Where the symbols take the objects:
η: lp->tt, nq->nh, sj->qp, qp->zd, pm->ct, dn->bz, ct->nq, tt->sq, hd->hz, nh->bm, mg->sj, sr->hd, fq->tp, tp->lp, bm->fq, cd->sr, ff->pm, fb->fh, tg->rm, dp->ff, bz->tg, fh->dn, hp->mg, hf->gj, sq->ph, ph->hf, zd->fb, hz->hp, rm->cd, gj->dp
λ: lp->fb, nq->rm, sj->ph, qp->sq, pm->sr, dn->fq, ct->cd, tt->zd, hd->ff, nh->tg, mg->hf, sr->pm, fq->dn, tp->fh, bm->bz, cd->ct, ff->hd, fb->lp, tg->nh, dp->hz, bz->bm, fh->tp, hp->gj, hf->mg, sq->qp, ph->sj, zd->tt, hz->dp, rm->nq, gj->hp

Object, then a row for it; each showing differs a little:
gj: +62	+271	-673	-234	+146	-72	-400	-128	+620	-575	-70	-165	-72	-320
tt: -24	-524	+652	+366	-4	+123	+187	-175	-477	+667	-107	+244	-138	+633
ph: -328	+89	-129	-446	-164	+185	+229	-212	+255	+842	+382	+213	-454	-783
pm: +215	-594	+533	+269	-41	-8	-40	+209	-689	+188	-261	-57	+278	+613
sq: -278	-491	+633	-23	-114	+58	+275	-385	-210	+1023	+182	-55	-314	-269
sq: -312	-363	+634	-26	-218	+94	+231	-396	-241	+1086	+270	-28	-201	-132
hd: -250	-298	+320	-499	-104	+35	+260	-380	-44	+1021	+197	+15	-120	-227
hp: -326	+616	-611	-374	-81	+28	-154	+224	+909	-251	+9	-98	+26	-575
tp: +584	+223	-359	+447	+127	-143	-446	+132	-382	-821	-324	+59	+172	+491
hf: -299	+475	-374	-765	-63	-96	-68	-66	+621	-55	+128	+53	-336	-763
fh: -321	+94	+259	-171	+5	+215	+461	-90	+267	+643	+286	+78	-356	-840
tg: +398	+389	-413	+296	+89	-182	-354	-113	+302	-1100	-285	+193	+178	+315
bz: +164	+428	-561	-230	-11	-175	-267	+122	+439	-777	-298	+170	-127	-578
ct: +49	-777	+508	-57	-64	+104	+711	-137	-375	+897	+56	+73	+205	+165
hz: -166	+232	-239	-641	-53	+131	+200	+37	+603	+624	+442	-163	-339	-772
qp: +461	-287	+200	+517	+24	-163	-38	+304	-689	-176	-101	+137	+430	+855
ph: -546	+5	-94	-383	-239	-6	+219	-118	+334	+775	+344	+166	-305	-591
bm: -145	+337	-581	-286	+6	+157	+66	+80	+762	-572	+79	+101	-192	-844
pm: +258	-646	+469	+175	-82	+1	-110	+131	-714	+226	-201	-70	+285	+594
rm: +302	+168	+143	+541	+129	-82	-565	+170	-285	-503	-265	+156	+124	+905
hp: -86	+461	-601	-379	-97	+158	-6	+115	+858	-264	+112	-87	-25	-606
lp: +297	-99	+274	+430	-40	-40	-58	+14	-415	-103	-379	+148	+221	+927
hf: -248	+431	-354	-681	-39	-97	-43	-36	+585	+1	+183	+92	-296	-649
cd: -23	-219	+492	+509	-260	+66	-213	-91	-647	+196	-179	-23	+177	+773
qp: +402	-309	+51	+433	+126	-67	-21	+261	-710	-82	-130	+72	+505	+912
ph: -351	+28	-99	-529	-336	+26	+286	-133	+245	+799	+349	+218	-469	-626
bm: -81	+398	-408	-185	-46	-38	+51	+199	+687	-627	+59	+18	-135	-767
tp: +473	+251	-344	+370	+186	-133	-458	+111	-385	-752	-254	+96	+88	+516
tp: +411	+227	-234	+372	+140	-231	-411	+305	-468	-726	-248	+177	+144	+566
lp: +346	-109	+254	+528	-218	-121	-89	+80	-642	-12	-430	+101	+353	+892
ff: +310	-213	-4	+507	+20	+19	-397	+231	-399	-498	+59	-36	+463	+902
hf: -262	+387	-290	-790	+56	+31	-13	-116	+629	-88	+88	+64	-102	-661
tp: +500	+190	-323	+446	+171	-192	-381	+166	-460	-839	-235	+134	+191	+445
bz: -54	+420	-547	-274	-20	-214	-250	+147	+319	-849	-241	+79	-211	-648
bz: +16	+402	-535	-187	-67	-156	-132	+79	+417	-765	-267	+60	-126	-578
gj: +56	+270	-682	-235	+159	-83	-438	+30	+629	-724	-80	-87	-18	-464
sq: -275	-254	+693	+50	-220	-29	+325	-451	-176	+955	+188	+1	-228	-127
tp: +489	+156	-252	+372	+139	-232	-421	+73	-324	-784	-264	+87	+144	+474

From each start, follow one symbol. Which object do you reach?
Answer with the object's name.
start -471	+238	-230	-386	-70	-47	+438	-4	+491	+407	+173	-197	-474	-773
η bm
start -265	+146	-261	-573	-147	+118	+123	-109	+307	+660	+247	-194	-549	-792
η hp
start -384	-283	+344	-463	+66	+36	+280	-429	-83	+963	+245	+97	-363	-354
η hz
start +153	-709	+370	+32	-80	+109	+516	-160	-351	+790	+28	-125	+80	+221
λ cd
start -262	-211	+330	-542	-1	-30	+377	-319	+78	+987	+268	-15	-169	-321
η hz
start -329	-302	+367	-550	+8	+112	+287	-235	+132	+980	+196	+30	-271	-261
η hz
start +248	-80	+111	+423	+33	+38	-293	+200	-428	-581	-2	-174	+509	+906
η pm
start +261	-131	+80	+404	-69	-3	-354	+245	-338	-556	+6	-142	+479	+843
λ hd
start +152	+494	-469	+123	+349	-344	-308	+78	+146	-1119	-68	+131	+223	-239
η tp
start -303	-327	+597	-3	-191	+43	+265	-357	-211	+987	+215	+22	-316	-133
η ph
start -312	+582	-633	-422	+19	+173	-141	+171	+755	-251	+67	-258	-49	-602
λ gj
start -396	+564	-251	-335	-22	-235	+236	+0	+535	-28	+269	+19	-375	-845
η bz
start +50	+265	-522	-39	+239	+44	-467	+151	+464	-1120	-7	-214	+109	-107
λ hf
start +550	+64	-223	+392	+14	-4	-534	+155	-253	-935	-149	+12	+538	+225
λ ph
start +53	-667	+476	-77	-73	+197	+570	-154	-439	+850	+62	-56	+70	+244
λ cd
start -252	+431	-304	-802	+20	-93	-54	-75	+706	-98	+124	+144	-359	-616
η gj
start -303	-458	+651	+77	-331	+39	+278	-279	-154	+965	+245	+19	-233	-202
λ qp
start +0	+401	-582	-288	+10	-187	-300	+83	+500	-817	-312	+210	-225	-558
λ bm
start -257	-330	+694	+49	-155	+81	+324	-388	-345	+863	+230	+6	-255	-181
η ph
start +276	-177	-9	+391	+87	-117	-428	+388	-573	-530	-4	-39	+384	+872
η pm
start -296	-9	+112	-192	-115	+120	+540	-159	+375	+660	+282	+130	-281	-835
λ tp
start -67	-693	+674	-57	-311	+178	+183	-227	-210	+876	+76	+192	-26	+354
η hd
start +444	+513	-331	+303	+248	+148	-588	+108	+140	-912	-3	-66	+317	+243
λ hz
start -226	-355	+301	-459	+38	-38	+186	-320	+73	+982	+277	+39	-283	-350
η hz
start -59	+505	-640	-297	+132	-130	-77	+153	+410	-621	-266	+170	-175	-519
λ bm
start -28	-682	+678	+299	-128	-27	+158	-142	-366	+534	-214	+72	-173	+772
η sq
start +462	+19	-174	+326	+107	-46	-434	+168	-277	-884	-159	-118	+426	+290
η qp
start -77	-520	+619	-18	-336	+257	+266	-169	-267	+777	-88	+180	+19	+272
η hd
start +453	+72	-111	+381	+198	-93	-605	+163	-174	-844	-89	-197	+516	+229
λ ph
start +588	+263	-296	+368	+226	-219	-478	+152	-456	-718	-199	+29	+115	+521
η lp
start -76	+428	-604	-207	-30	-323	-246	+102	+476	-671	-158	+182	-228	-603
λ bm
start -245	-524	+483	+81	-150	+98	+594	-172	-194	+867	+95	-169	-334	-74
λ lp
start -83	-721	+592	+16	-249	+207	+158	-232	-349	+801	+51	+202	+8	+368
η hd
start -166	-720	+683	+0	-314	+175	+151	-121	-362	+833	-9	+361	+67	+328
η hd
start +377	-291	+79	+412	+74	-117	-2	+289	-580	-140	-150	-59	+451	+845
λ sq
start +305	+15	+40	+625	+201	-119	-540	-5	-319	-480	-326	+134	+218	+746
η cd
start +23	-301	+352	+570	-281	+5	-58	-14	-658	+165	-172	+9	+219	+856
λ ct
start +453	+491	-452	+255	+61	-30	-405	-153	+201	-1067	-281	+78	+182	+330
η rm
start -148	+500	-539	-439	+145	+76	-175	+112	+825	-249	+14	-168	+14	-680
λ gj
start +154	-55	+108	+490	+79	-60	-438	+255	-414	-557	-72	-79	+484	+887
λ hd
start +515	-6	-159	+349	+123	-77	-508	+184	-285	-962	-172	-140	+447	+254
η qp
start +588	+75	-245	+481	+148	-101	-508	+275	-236	-936	-139	-108	+531	+180
λ ph
start +524	+279	-291	+303	+246	-281	-351	+142	-486	-835	-243	+2	+106	+614
η lp
start -187	-532	+519	+39	-114	+121	+691	-134	-258	+1049	-106	-164	-213	-27
λ lp
start -350	-246	+556	-25	-164	+107	+301	-324	-139	+980	+216	+7	-260	-312
η ph
start +262	+459	-412	+244	+93	+255	-592	+126	+173	-827	-128	-169	+413	+262
η ff
start +503	+164	-372	+461	+217	-206	-387	+203	-469	-730	-225	+70	+235	+504
η lp
start -162	-641	+719	-25	-272	+139	+126	-125	-462	+842	+82	+230	-39	+428
λ pm
start -521	+346	-213	-460	-49	-44	+392	+16	+577	+301	+187	-239	-376	-829
η bm
start +209	-38	+57	+396	+20	+2	-468	+173	-519	-518	+8	-109	+515	+800
η pm
start +70	+226	-734	-182	+121	-70	-350	-21	+664	-680	+68	-181	-91	-319
λ hp
start +348	-79	+296	+530	-50	-27	-160	+136	-547	-55	-497	+15	+332	+940
η tt
start -521	+208	-224	-469	-54	-77	+448	+19	+528	+337	+130	-140	-438	-927
λ tg
start +170	-540	+550	+91	-23	-29	+399	+130	-547	+492	-281	-200	+38	+699
λ tt
start -153	+564	-484	-398	+0	+73	-106	+171	+755	-161	+99	-271	-32	-559
λ gj
start -282	-335	+575	-114	-130	+11	+307	-310	-302	+975	+163	+60	-245	-115
λ qp
start -341	+448	-272	-408	-34	-293	+170	+32	+567	-66	+220	+63	-412	-937
η bz
start -338	+318	-250	-743	-44	+28	-61	-14	+689	-9	+9	+100	-237	-666
η gj
start -198	-658	+351	+114	-56	+114	+724	-182	-146	+884	+60	-102	-220	+34
λ lp
start +250	-117	+105	+420	+18	-49	-483	+282	-496	-631	-19	-177	+513	+778
η pm
start -467	+393	-303	-360	-22	-219	+131	+28	+595	-1	+298	+129	-508	-780
η bz
start -106	+337	-487	-132	+52	-14	+123	+290	+702	-549	+166	+94	-259	-733
λ bz
start -523	+54	-133	-460	-337	+49	+222	-75	+242	+740	+373	+262	-299	-606
η hf
start +426	+214	-315	+412	+168	-229	-422	+102	-432	-770	-131	+81	+222	+558
λ fh
start -398	+464	-274	-471	+1	-339	+228	-54	+591	-112	+245	+130	-428	-744
η bz
start -334	-10	+252	-246	+66	+282	+526	-124	+272	+752	+264	+158	-381	-680
λ tp
start +527	+98	-254	+440	+137	-273	-399	+125	-394	-792	-264	+141	+189	+450
η lp
start -166	-345	+561	-7	-135	+38	+378	-454	-182	+999	+213	+21	-334	-176
λ qp
start -353	-139	+307	-397	-19	+101	+590	+18	+28	+932	+213	+13	-215	-333
λ rm
start +189	+357	-736	-259	+106	-19	-424	-146	+519	-623	+14	-203	-64	-399
λ hp
start +580	+295	-257	+411	+191	-335	-411	+168	-501	-770	-334	+141	+143	+492
λ fh
start -97	+431	-522	-315	-12	-157	-179	+19	+432	-826	-276	+167	-232	-606
λ bm
start +255	+4	+339	+388	-171	-147	-46	-42	-502	-31	-335	+63	+343	+965
η tt
start +421	+91	-433	+404	+155	-269	-396	+160	-438	-852	-356	+54	+121	+605
λ fh
start -331	-435	+337	-419	+57	+16	+318	-427	-22	+964	+276	+157	-209	-275
η hz
start +419	+8	-217	+360	+57	-51	-471	+183	-205	-866	-118	-71	+364	+242
η qp
start -194	-666	+564	+61	-295	+239	+146	-182	-380	+846	-29	+231	+175	+403
λ pm
start +82	-451	+600	+178	+45	+49	+266	+105	-695	+530	-229	-158	+3	+630
λ tt
start -13	-363	+349	+538	-147	+121	-135	-158	-714	+199	-165	-30	+276	+713
λ ct
start +377	-231	+173	+460	+22	-64	+21	+302	-717	-79	-60	+48	+469	+781
λ sq
start +334	+322	-515	+283	+213	+144	-538	+184	+157	-861	-16	-112	+308	+298
η ff
start +519	+143	-369	+483	+189	-172	-484	+197	-373	-836	-267	+123	+133	+493
η lp
start +164	+476	-519	+42	+317	-300	-214	+103	+197	-994	-57	+96	+147	-152
η tp
start -9	-519	+625	-80	-389	+201	+142	-241	-240	+879	+90	+184	+119	+391
λ pm
start -295	-329	+378	-553	-16	+24	+270	-346	+20	+992	+222	-14	-230	-298
λ ff
start -274	+174	-392	-584	-127	+109	+129	-140	+385	+555	+170	-128	-362	-755
η hp
start -595	+317	-257	-470	-21	-38	+547	-86	+452	+328	+110	-249	-360	-844
λ tg
start +422	+576	-450	+303	+337	+139	-572	+174	+21	-894	-157	-42	+250	+186
η ff
start +412	+136	+101	+729	+353	-38	-538	+17	-420	-483	-183	+139	+141	+849
η cd
start +417	+115	-249	+457	+138	-190	-453	+145	-475	-817	-244	+132	+116	+552
η lp
start +471	-268	+9	+420	+43	-53	-90	+344	-660	-161	-135	+99	+538	+782
λ sq
start -383	-362	+413	-490	+126	+27	+217	-326	+25	+1048	+296	-16	-229	-287
λ ff
start -259	+57	+197	-140	-36	+108	+619	-157	+259	+755	+355	+100	-396	-805
λ tp
start -246	+527	-422	-422	+29	+77	-96	+197	+779	-275	+23	-76	-77	-611
λ gj
start -268	-245	+536	+42	-245	+133	+273	-420	-247	+980	+231	-33	-214	-214
η ph
start +406	+368	-495	+184	+144	-102	-288	-52	+121	-908	-234	+129	+227	+123
η rm
start -110	-392	+703	-34	-160	+45	+308	-317	-110	+991	+113	-46	-191	-171
η ph
start +126	+422	-501	+60	+299	-315	-233	+92	+301	-1167	-25	+129	+77	-274
η tp
start -153	+482	-382	-180	+25	+69	+27	+146	+684	-766	-29	+140	-200	-781
λ bz
start +174	-489	+639	+129	+90	-117	+372	+62	-548	+476	-75	-141	+180	+613
λ tt
start -233	-135	+266	-406	+252	+112	+636	+41	+114	+1031	+251	-65	-374	-310
λ rm
start -30	+490	-621	-269	-7	-192	-225	+136	+356	-833	-219	+140	-122	-675
λ bm
start -296	-221	+300	-366	+89	+63	+529	+41	+165	+955	+243	-128	-328	-443
λ rm
start +249	+579	-403	+69	+342	-190	-75	+144	+288	-981	-127	+101	+192	-296
η tp
start -183	-177	+313	-336	+145	+109	+543	+65	+115	+961	+378	-109	-293	-485
λ rm
start +523	-7	-80	+370	+189	-109	-462	+147	-204	-922	-59	-102	+616	+214
η qp
start +145	+409	-701	-259	+128	-26	-397	-99	+724	-704	-124	-162	-133	-290
λ hp
start +15	-657	+415	-99	-108	+130	+614	-255	-398	+899	-7	-17	+98	+179
λ cd
start -192	-346	+609	+37	-165	+123	+306	-514	-233	+1043	+183	-79	-211	-191
η ph
start -20	-191	+311	+477	-206	+30	-235	-154	-667	+206	-164	-20	+245	+814
λ ct
start +82	-409	+593	+94	-12	+48	+343	+134	-662	+486	-239	-156	-18	+610
λ tt
start +167	-97	+57	+483	-49	-80	-394	+360	-440	-594	+63	-85	+471	+904
λ hd
start +178	-105	+81	+560	+22	-95	-342	+224	-525	-561	+64	-171	+387	+811
λ hd
start -306	-366	+603	-44	-279	+83	+192	-399	-211	+1092	+227	+19	-301	-230
λ qp
start +430	+398	-341	+334	+118	+184	-596	+180	+117	-929	-19	-52	+364	+258
λ hz
start -357	-374	+382	-515	-89	+83	+268	-377	+161	+943	+195	+81	-154	-466
η hz
start -14	+494	-577	-324	-22	-100	-274	+153	+315	-739	-179	+128	-191	-576
η tg
start +402	-88	+81	+426	+26	+39	-408	+254	-506	-539	-72	-177	+419	+921
η pm
start +33	-591	+550	-18	-82	+53	+554	-65	-471	+909	+114	-73	+167	+266
λ cd
start -262	+442	-376	-865	+58	-132	-95	+3	+714	-2	+117	+42	-145	-678
η gj
start -309	+484	-334	-758	-79	+34	-92	-72	+589	-154	+21	-3	-310	-612
η gj
start +124	-595	+566	+164	-18	+22	+351	+133	-578	+586	-234	-10	+58	+741
λ tt
start +518	+166	-263	+397	+145	-55	-552	+107	-197	-938	-53	-184	+516	+250
η qp
start +450	-205	+90	+493	+83	-59	-96	+334	-636	-231	-27	-36	+581	+828
λ sq
start -338	+432	-254	-715	-8	-23	-103	+15	+727	-33	+137	+67	-331	-683
η gj
start -217	+541	-473	-341	+20	+132	-179	+157	+798	-374	+212	-203	-116	-515
λ gj
start -137	-584	+632	+26	-325	+289	+220	-165	-344	+860	+2	+147	+103	+424
λ pm
start -364	+86	+218	-293	-54	+213	+618	-98	+325	+584	+339	+118	-530	-821
λ tp
start +314	+420	-398	+175	+217	+164	-597	+55	+49	-895	-51	-183	+402	+312
η ff
start -369	+424	-299	-852	-70	+9	-95	-73	+757	-44	+112	+52	-240	-793
η gj
